Each row is followed by one of two labels, saying whether the row has a hidden trait. Each part has a new trait and two new labels.
(in the rows, 100 means zero)
[ 62 107  95 108  82 148  95 123  83 152 143 105  65 108  94  73  85  82
 127 122 126  63  62] | X
[ 96 101 111  84 134 101 107  90  77 104  61  86  76  90  82 104 106  95
 104  93 122  83  67] | G
[ 47 107  91 127  84 135  92 133 146 119 141 114  66 104 119 109 104  70
 126  96 134  82  50] | G
[ 62  93  97 139 133  93  87  96 182  69  54 101  71  84 145 157 124  85
  82  60 136 113  58] | G
[ 82 110  94 107  70 149  96 124  83 132 156 104  78 103  74  83  92  84
 124 125 135  67  26] | X
[ 65  96 106 120 140  68  97  83 175  65  45  99  88  80 125 152 130 101
  91  47 120 126  68] | G
[130 118 112  62  79 153 118 105   0 150 148  87  99  98  15  36  71 105
 128 147 114  51  41] | X
[ 81  96 104 120 142  84  97  85 130  80  49  91  73  85 112 138 114  90
  90  73 125 103  71] | G
[ 52  87  96 141 144  80  87  92 183  79  41 103  57  88 157 162 119  82
  80  70 125 105 105] | G
[ 64 111  97 101  71 131  96 129  88 132 139 107  79 102  74  91  98  81
 132 108 132  80  35] | G
[113 116 102  86  73 147 106 124  43 138 152  95  97  98  50  53  87  91
 130 126 135  63  15] | X
[ 85  96 110 101 149  76 101  81 120  89  26  90  82  80  98 131 119  98
  90  76 126 112  73] | G
[104 106 112  88 130  98 107  89  65  97  74  87  85  87  73 104 109  98
 107  91 129  92  51] | G
[ 76 113 106  88  92 126 100 115  72 135 129 105  84  98  66  74  98  88
 135 111 123  84  41] | G
[ 67  92  95 121 120  93  90 109 152  93  76  98  56  95 139 138 107  76
  92  79 130  89  79] | G
[103 107  88 124  49 152  92 135 102 121 173 106  85 100  89  92  84  82
 117 114 142  61  13] | X
[119 111  94  83  66 158 107 113  28 144 153  94  84 102  52  57  72  97
 118 137 123  45  38] | X
[ 60 106  99 118  94 123  94 120 117 123 121 107  73 101  96 101 103  80
 126  99 125  87  51] | G
[ 75 113 113  80  91 134 111 113  57 143 133  98  78 101  60  66  91  83
 136 119 126  89  42] | X
